Below are the code and all the weights of a small trained network. Each question names an input and a class and asks about switching units off, where a switched-off unit gives its printed mean instead of its output.

import numpy as np


def w(rows, s, z=0):
    codes = np.array(rows[::2]) - 128.0
    scale = np.full(codes.shape[1], s)
    scale[-1] = z or s
    return codes * scale


def f(y):
    return y / 2 * (1 + np.tanh(0.7978845608 * (y + 0.044715 * y**3)))


def log_softmax(a):
    a = a - a.max(-1, keepdims=True)
    return a - np.log(np.exp(a).sum(-1, keepdims=True))


def net(x, mask):
    res = np.array(x, float).reshape(1, 6) / 4 @ E
    y = f(res @ A[0][:, :-1].T + A[0][:, -1])
    res = res + np.where(mask, y, B[0][:, -1]) @ B[0][:, :-1]
    return log_softmax(res[-1] @ U[:, :-1].T + U[:, -1])


A, B = {}, {}
E = w([
[184,34,215,165,73,61,129,81],'x0',
[130,127,126,128,127,125,127,129],'x1',
[124,138,148,151,231,2,168,168],'x2',
[196,229,154,57,32,70,164,144],'x3',
[11,104,220,59,111,127,117,162],'x4',
[166,99,166,47,206,213,206,89],'x5',
],0.0065)
A[0] = w([
[130,115,168,155,176,47,180,128,188],'neuron 1',
[85,143,100,180,49,106,52,134,120],'neuron 2',
[94,133,98,179,74,88,79,174,60],'neuron 3',
[91,255,73,103,120,211,141,171,171],'neuron 4',
[95,146,109,164,97,98,84,99,252],'neuron 5',
[85,30,127,154,206,178,85,130,84],'neuron 6',
[184,203,139,66,74,119,166,128,144],'neuron 7',
[102,138,80,148,95,73,64,188,86],'neuron 8',
[7,102,227,102,70,139,85,223,145],'neuron 9',
[79,223,75,120,213,114,162,184,132],'neuron 10',
[140,78,128,103,169,151,183,118,159],'neuron 11',
[176,62,181,131,103,90,97,70,112],'neuron 12',
[187,202,173,79,71,112,202,181,70],'neuron 13',
[149,81,164,56,126,218,237,104,83],'neuron 14',
[147,112,155,77,172,163,218,89,76],'neuron 15',
[236,154,46,206,146,121,114,107,116],'neuron 16',
[126,130,119,168,98,92,36,192,100],'neuron 17',
[197,82,204,159,120,58,155,119,115],'neuron 18',
[239,137,66,204,127,159,114,112,112],'neuron 19',
[178,62,196,153,101,98,130,88,89],'neuron 20',
[99,45,88,185,188,170,99,136,69],'neuron 21',
[128,110,108,118,6,249,76,51,114],'neuron 22',
[109,77,99,174,167,176,90,122,211],'neuron 23',
[106,141,106,185,79,91,66,168,95],'neuron 24',
[134,66,170,171,62,114,165,57,136],'neuron 25',
],0.0068,0.0041)
B[0] = w([
[78,62,59,133,154,121,165,115,209],'neuron 1',
[192,149,128,154,195,178,179,117,201],'neuron 2',
[188,158,134,160,179,195,125,123,174],'neuron 3',
[94,91,81,125,94,150,99,92,255],'neuron 4',
[138,111,118,128,144,138,179,123,215],'neuron 5',
[174,121,145,174,55,86,77,192,205],'neuron 6',
[150,128,113,189,85,95,97,187,228],'neuron 7',
[150,138,110,144,162,161,141,111,183],'neuron 8',
[181,89,140,51,171,136,105,159,252],'neuron 9',
[76,74,37,109,88,138,121,67,215],'neuron 10',
[176,120,96,153,141,118,133,138,176],'neuron 11',
[74,125,80,118,123,172,79,79,172],'neuron 12',
[187,129,127,196,79,111,63,189,216],'neuron 13',
[196,156,113,158,184,164,146,123,216],'neuron 14',
[207,187,123,214,195,203,137,110,182],'neuron 15',
[145,88,194,10,130,122,111,144,217],'neuron 16',
[165,161,121,142,184,178,147,126,181],'neuron 17',
[88,80,80,127,101,134,118,99,196],'neuron 18',
[135,87,189,46,155,126,105,144,203],'neuron 19',
[96,121,82,118,108,186,82,84,170],'neuron 20',
[157,164,141,154,71,109,53,199,190],'neuron 21',
[75,66,70,137,165,2,246,140,244],'neuron 22',
[108,125,132,142,97,69,121,160,211],'neuron 23',
[162,140,134,153,194,182,139,117,185],'neuron 24',
[105,117,69,125,122,157,115,104,176],'neuron 25',
],0.0081,0.0058)
U = w([
[167,144,128,174,184,170,151,116,100],'0',
[111,108,104,141,144,61,190,127,151],'1',
[154,131,136,171,80,96,78,171,85],'2',
[125,118,123,123,133,121,132,121,211],'3',
[92,117,97,118,108,162,96,78,90],'4',
[149,113,169,45,154,124,110,143,118],'5',
[83,160,175,141,114,104,172,93,125],'6',
[69,224,254,154,107,137,103,43,8],'7',
],0.019,0.015)

Each question gives the input, the list of numbers given to net, and the class t.
The units are the neurons (one row each of A and B). Each row of codes is followed by its name. A weight is (code - 128) times the scale printed after its matrix; where a second scale follows, it is the last column's (A, B and U).
mask holds one flag per neuron, in row order. A switched-off neuron (its flag False) gives its mean, the last column of its row in B, instead of its output. The means were averaged over made-up inputs and are rounded, as every weight is.
A unit's drop is (log p(t) with every unit on - log p(t) with that unit switched off) / (log p(t) with every unit on - log p(t) with every unit switched off).
The circuit of an input: a set's keep is (log p(t) with only the set's units on - log p(t) with every unit switched off) / (log p(t) with every unit on - log p(t) with every unit switched off). Starting from the 12 units with the biggest drops (on a tie, the unit counted first), units are removed one at a time, each time the one whose removal leaves the highest keep (on an exact tie, the one counted first), for as long as the keep stays at least 0.8.
units of the circuit, in order: the units of the circuit, biggest drop first
most important unit: the unit with the biggest drop
top k neurons: the k neurons with the biggest drops, biggest first
drop of u: that unit's drop, to one decimal
input [-6,-4,3,-3,-3,5], class 4: units of the circuit, in order	(neuron 10; neuron 4)
input [-3,5,-6,5,-7,4], class 5: units of the circuit, in order	(neuron 16)
input [3,0,-2,1,4,5], class 0: units of the circuit, in order	(neuron 14; neuron 15)
input [-2,-4,1,4,6,-1], class 5: top 3 neurons	(neuron 9; neuron 22; neuron 6)
input [-3,-6,-6,-1,7,-2], class 5: top 4 neurons	(neuron 9; neuron 1; neuron 10; neuron 7)
input [7,-4,0,-6,-5,0], class 4: units of the circuit, in order	(neuron 12; neuron 20)
input [7,-5,-2,-6,-6,-4], class 4: top 3 neurons	(neuron 12; neuron 20; neuron 25)
input [6,1,-6,-3,-8,-6], class 5: top 2 neurons	(neuron 16; neuron 19)
input [-8,0,0,-6,-3,-1], class 4: top 2 neurons	(neuron 10; neuron 4)
input [-2,-3,-4,-5,3,-2], class 2: top 2 neurons	(neuron 6; neuron 21)
input [2,6,6,3,-7,-5], class 5: units of the circuit, in order	(neuron 16; neuron 19)
input [-7,-8,-5,8,7,-1], class 2: top 2 neurons	(neuron 13; neuron 7)
input [-7,-3,5,-1,8,-5], class 5: top 2 neurons	(neuron 9; neuron 22)
input [4,-2,-1,-6,-4,-1], class 2: most important unit	neuron 21
input [-8,6,7,-8,6,0], class 2: top 4 neurons	(neuron 6; neuron 21; neuron 22; neuron 23)
input [1,-5,3,4,4,5], class 0: top 2 neurons	(neuron 15; neuron 22)
input [6,1,-1,-5,-7,-2], class 5: top 2 neurons	(neuron 16; neuron 19)
input [8,-5,-8,0,4,-5], class 1: top 2 neurons	(neuron 22; neuron 4)
input [5,-1,-3,1,2,0], class 4: top 3 neurons	(neuron 12; neuron 20; neuron 25)
input [2,-4,-4,5,7,-2], class 5: units of the circuit, in order	(neuron 9)
input [-7,3,4,2,-6,-5], class 4: top 3 neurons	(neuron 10; neuron 4; neuron 22)
input [-1,-1,-8,-4,-1,-6], class 1: drop of neuron 22	1.1
input [-6,-1,3,3,0,5], class 4: drop of neuron 4	0.3
input [-1,-3,-8,-8,-8,4], class 1: drop of neuron 9	0.1
input [4,-4,4,1,5,8], class 0: drop of neuron 15	0.2
